Below are the code and all the weights of a small trained network. Each question names an input and a class and asks about switching units off, where a switched-off unit gives its printed mean instead of its output.

import numpy as np


def w(rows, s, z=0):
    codes = np.array(rows[::2]) - 128.0
    scale = np.full(codes.shape[1], s)
    scale[-1] = z or s
    return codes * scale


def f(y):
    return np.maximum(y, 0)


def log_softmax(a):
    a = a - a.max(-1, keepdims=True)
    return a - np.log(np.exp(a).sum(-1, keepdims=True))


def net(x, mask):
    res = np.array(x, float).reshape(1, 6) / 4 @ E
    y = f(res @ A[0][:, :-1].T + A[0][:, -1])
    res = res + np.where(mask, y, B[0][:, -1]) @ B[0][:, :-1]
    return log_softmax(res[-1] @ U[:, :-1].T + U[:, -1])


A, B = {}, {}
E = w([
[64,202,226,165,82,199,103],'x0',
[43,100,46,221,175,130,81],'x1',
[91,129,121,118,99,88,159],'x2',
[116,142,113,118,108,107,118],'x3',
[157,134,161,248,113,7,93],'x4',
[121,142,124,126,130,113,137],'x5',
],0.012)
A[0] = w([
[182,162,121,89,155,127,117,218],'neuron 0',
[81,129,123,101,105,96,149,177],'neuron 1',
[214,95,178,127,73,73,132,140],'neuron 2',
[75,117,124,229,120,129,109,127],'neuron 3',
[108,184,252,159,100,127,100,158],'neuron 4',
[62,178,110,79,118,221,131,181],'neuron 5',
[140,126,135,137,121,135,118,92],'neuron 6',
[129,88,96,85,154,135,137,173],'neuron 7',
[191,103,143,29,105,118,166,254],'neuron 8',
[116,146,141,118,93,137,142,171],'neuron 9',
[6,141,96,186,149,192,114,126],'neuron 10',
[193,67,123,162,146,34,120,161],'neuron 11',
[72,165,168,104,114,187,118,126],'neuron 12',
[106,96,2,109,170,159,148,228],'neuron 13',
[135,129,113,81,100,152,154,148],'neuron 14',
],0.015,0.006)
B[0] = w([
[123,169,113,82,149,140,150,178],'neuron 0',
[169,135,141,117,151,144,123,157],'neuron 1',
[133,193,153,150,115,80,178,210],'neuron 2',
[96,125,95,170,104,133,38,202],'neuron 3',
[97,113,163,102,3,126,155,221],'neuron 4',
[93,90,165,132,193,126,172,235],'neuron 5',
[117,129,122,126,117,128,126,132],'neuron 6',
[153,115,95,74,120,128,108,189],'neuron 7',
[111,200,135,51,159,195,120,235],'neuron 8',
[147,125,148,123,127,147,142,159],'neuron 9',
[77,123,175,134,168,51,62,229],'neuron 10',
[138,178,80,219,159,133,155,238],'neuron 11',
[100,96,173,154,143,156,175,199],'neuron 12',
[196,72,70,94,161,78,133,250],'neuron 13',
[115,116,113,108,136,186,98,177],'neuron 14',
],0.027,0.022)
U = w([
[176,188,112,56,164,168,107,188],'0',
[175,247,137,135,138,101,151,243],'1',
[175,78,75,77,151,93,104,140],'2',
[172,145,61,187,147,116,98,195],'3',
[122,129,189,92,131,181,171,151],'4',
[190,175,174,113,7,118,138,165],'5',
[117,106,183,139,179,92,117,2],'6',
[116,150,126,139,58,107,56,59],'7',
],0.013,0.0028)

Each question gives the input, the list of numbers given to net, and the class t.
The units are the neurons (one row each of A and B). Each row of codes is followed by its name. A weight is (code - 128) times the scale printed after its matrix; where a second scale follows, it is the last column's (A, B and U).
mask holds one flag per neuron, in row order. A switched-off neuron (its flag False) gives its mean, the last column of its row in B, instead of its output. The means were averaged over made-up inputs and are rounded, as every weight is.
A unit's drop is (log p(t) with every unit on - log p(t) with that unit switched off) / (log p(t) with every unit on - log p(t) with every unit switched off).
The circuit of an input: a set's keep is (log p(t) with only the set's units on - log p(t) with every unit switched off) / (log p(t) with every unit on - log p(t) with every unit switched off). Starting from the 12 units with the biggest drops (on a tie, the unit counted first), units are removed one at a time, each time the one whose removal leaves the highest keep (on an exact tie, the one counted first), for as long as the keep stays at least 0.8.
circuit, biggest first: the units of the circuit, biggest drop first
most important unit: the unit with the biggest drop
top k neurons: the k neurons with the biggest drops, biggest first
drop of u: that unit's drop, to one decimal
input [-6,0,5,-3,-1,-8], class 0: most important unit -> neuron 8
input [-5,1,3,5,1,-4], class 3: circuit, biggest first -> [neuron 11; neuron 4]
input [-8,1,6,-1,3,-7], class 3: top 3 neurons -> [neuron 11; neuron 13; neuron 4]
input [-8,-6,8,-7,1,-6], class 1: top 2 neurons -> [neuron 2; neuron 11]
input [2,1,-8,2,-4,3], class 6: top 2 neurons -> [neuron 8; neuron 4]
input [1,-2,-2,-3,-7,-7], class 4: top 2 neurons -> [neuron 5; neuron 12]
input [1,-8,-6,-4,8,-2], class 5: top 2 neurons -> [neuron 4; neuron 5]
input [-4,4,-5,3,0,-1], class 2: top 2 neurons -> [neuron 13; neuron 2]
input [-8,-7,-5,-1,1,5], class 1: top 3 neurons -> [neuron 2; neuron 11; neuron 13]
input [8,-8,-4,-8,1,4], class 5: drop of neuron 4 -> 2.8
input [8,8,8,6,3,-8], class 7: drop of neuron 3 -> 1.3
input [-2,1,3,1,-7,-3], class 2: drop of neuron 13 -> 2.4
input [-2,1,1,8,6,-6], class 3: top 2 neurons -> [neuron 8; neuron 3]
input [-5,7,-6,-3,-1,-4], class 2: most important unit -> neuron 13
